Here is a tiny trained network, its code and every weight. The questions are about switching its units off for an input and a class, where a switched-off unit gives its printed mean instead of its output.

import numpy as np


def w(rows, s, z=0):
    codes = np.array(rows[::2]) - 128.0
    scale = np.full(codes.shape[1], s)
    scale[-1] = z or s
    return codes * scale


def f(y):
    return np.maximum(y, 0)


def log_softmax(a):
    a = a - a.max(-1, keepdims=True)
    return a - np.log(np.exp(a).sum(-1, keepdims=True))


def net(x, mask):
    res = np.array(x, float).reshape(1, 6) / 4 @ E
    y = f(res @ A[0][:, :-1].T + A[0][:, -1])
    res = res + np.where(mask, y, B[0][:, -1]) @ B[0][:, :-1]
    return log_softmax(res[-1] @ U[:, :-1].T + U[:, -1])


A, B = {}, {}
E = w([
[194,133,157,196,159,18,97,108,181,51,193],'x0',
[195,202,190,224,211,155,205,95,104,188,113],'x1',
[143,106,54,164,183,102,98,25,51,50,84],'x2',
[213,94,212,69,166,109,62,69,126,182,79],'x3',
[94,145,182,202,140,103,143,212,127,70,2],'x4',
[155,190,89,157,106,133,57,158,29,177,119],'x5',
],0.0068)
A[0] = w([
[80,60,69,86,74,107,69,163,144,87,122,183],'N0',
[163,97,38,83,150,111,70,64,54,118,152,164],'N1',
[73,162,72,140,98,228,177,111,30,182,80,198],'N2',
[144,167,91,117,81,173,129,144,149,158,213,172],'N3',
[117,180,30,132,75,131,95,121,127,122,219,163],'N4',
[123,129,149,186,146,85,101,147,122,90,78,251],'N5',
[27,83,121,97,62,132,89,186,160,77,86,135],'N6',
[144,136,26,102,95,95,103,81,106,118,186,197],'N7',
[109,143,187,88,102,228,168,126,160,241,131,229],'N8',
[41,146,92,105,60,218,155,167,100,158,126,195],'N9',
[107,124,172,194,222,60,220,136,159,56,128,136],'N10',
[112,173,120,193,159,191,194,148,109,139,72,212],'N11',
[193,174,189,156,139,123,75,155,85,222,66,192],'N12',
[180,129,206,106,183,134,130,124,189,195,143,182],'N13',
[126,146,119,226,186,97,213,105,104,61,91,230],'N14',
[136,116,140,69,134,174,144,101,154,222,156,185],'N15',
[211,163,235,214,190,54,105,123,130,123,104,245],'N16',
[73,96,169,88,98,202,163,141,157,220,131,213],'N17',
[106,134,162,70,93,215,174,119,124,205,120,146],'N18',
[145,118,197,197,154,70,208,153,197,41,149,141],'N19',
[153,59,185,55,132,107,148,101,204,158,174,133],'N20',
[119,2,120,72,115,111,95,79,150,101,140,219],'N21',
[217,141,136,122,172,81,49,73,97,143,87,208],'N22',
[115,156,86,140,66,109,116,149,167,91,243,172],'N23',
[62,100,119,74,56,97,89,182,163,64,92,166],'N24',
],0.0063,0.003)
B[0] = w([
[45,77,68,83,55,118,106,88,100,75,82,231],'N0',
[160,51,70,124,164,78,64,136,98,81,177,215],'N1',
[135,133,7,166,219,183,159,200,61,147,77,251],'N2',
[111,97,109,153,91,135,202,168,113,192,199,194],'N3',
[76,51,57,238,117,60,187,131,94,163,201,201],'N4',
[108,196,164,152,128,106,96,72,140,127,71,211],'N5',
[68,169,103,65,57,136,125,125,93,72,27,231],'N6',
[118,51,76,154,147,69,132,141,102,112,181,206],'N7',
[208,114,134,57,114,201,205,200,152,200,125,255],'N8',
[92,143,28,133,112,135,189,188,153,133,81,244],'N9',
[172,184,143,193,131,89,144,87,242,85,76,232],'N10',
[174,187,109,172,188,164,145,139,125,136,84,226],'N11',
[169,230,159,123,105,114,100,164,37,219,154,223],'N12',
[177,148,224,58,79,183,141,95,136,180,175,209],'N13',
[133,218,122,255,196,150,117,74,187,64,70,244],'N14',
[187,52,162,64,144,164,184,145,129,162,178,214],'N15',
[197,202,213,175,101,83,75,118,124,178,101,252],'N16',
[146,94,105,19,99,193,204,172,171,166,91,242],'N17',
[175,78,84,44,145,178,155,180,180,165,108,221],'N18',
[137,160,169,193,71,89,146,123,229,104,102,235],'N19',
[136,47,181,69,82,177,121,65,155,110,192,213],'N20',
[131,34,120,61,115,121,89,82,142,46,132,235],'N21',
[213,125,154,95,175,65,15,127,65,143,143,222],'N22',
[63,88,152,184,42,74,193,149,143,145,205,207],'N23',
[45,163,103,56,12,141,116,87,89,64,53,229],'N24',
],0.0054,0.0075)
U = w([
[156,84,229,56,106,207,159,97,180,155,182,94],'0',
[142,187,192,181,131,83,131,90,246,96,91,156],'1',
[114,168,86,183,254,183,122,79,70,98,105,172],'2',
[163,56,105,95,187,63,34,81,97,88,168,90],'3',
[10,123,106,80,57,124,107,104,113,62,60,135],'4',
[165,201,224,131,119,85,62,137,36,205,137,255],'5',
[138,129,82,95,153,196,187,217,125,187,94,14],'6',
[54,88,102,176,88,61,181,146,121,150,223,128],'7',
],0.0068,0.00089)

Each question gives the input, the list of numbers given to net, and the class t.
The units are the neurons (one row each of A and B). Each row of codes is followed by its name. A weight is (code - 128) times the scale printed after its matrix; where a second scale follows, it is the last column's (A, B and U).
mask holds one flag per neuron, in row order. A switched-off neuron (its flag False) gives its mean, the last column of its row in B, instead of its output. The means were averaged over made-up inputs and are rounded, as every weight is.
A unit's drop is (log p(t) with every unit on - log p(t) with that unit switched off) / (log p(t) with every unit on - log p(t) with every unit switched off).
The circuit of an input: a set's keep is (log p(t) with only the set's units on - log p(t) with every unit switched off) / (log p(t) with every unit on - log p(t) with every unit switched off). Starting from the 12 units with the biggest drops (on a tie, the unit counted first), units are removed one at a time, each time the one whose removal leaves the highest keep (on an exact tie, the one counted first), for as long as the keep stays at least 0.8.
circuit, biggest first: the units of the circuit, biggest drop first
unit that matters most: the unit with the biggest drop
k most important neurons: the k neurons with the biggest drops, biggest first
drop of u: that unit's drop, to one decimal
input [-6,-8,3,3,-7,5], class 3: 2 most important neurons => (N1, N7)
input [4,5,2,-4,2,6], class 1: unit that matters most => N14
input [4,-1,-8,-8,7,3], class 1: circuit, biggest first => (N19, N10)
input [0,4,3,0,7,3], class 1: circuit, biggest first => (N14, N16)
input [-4,6,6,6,-5,1], class 5: circuit, biggest first => (N12, N22)
input [3,2,6,-1,-4,3], class 3: circuit, biggest first => (N1, N22)
input [0,-5,-3,4,1,-3], class 4: circuit, biggest first => (N24, N6)
input [5,8,-6,5,4,-1], class 5: 4 most important neurons => (N12, N16, N13, N22)
input [-3,-4,-2,-2,-6,2], class 7: 3 most important neurons => (N4, N23, N7)
input [1,-1,-6,-4,-2,7], class 7: circuit, biggest first => (N4, N23)
input [-1,-7,-2,4,-7,7], class 3: 2 most important neurons => (N1, N21)
input [6,2,8,1,1,5], class 5: 2 most important neurons => (N16, N22)
input [-5,-3,5,-7,-2,5], class 7: 2 most important neurons => (N4, N7)
input [-8,-2,6,7,-6,1], class 3: circuit, biggest first => (N1)
input [5,-2,6,-6,-5,8], class 7: drop of N23 => 0.3
input [-3,-3,2,-6,-5,-5], class 7: drop of N4 => 0.7
input [-5,-1,4,4,5,0], class 2: drop of N11 => 0.0
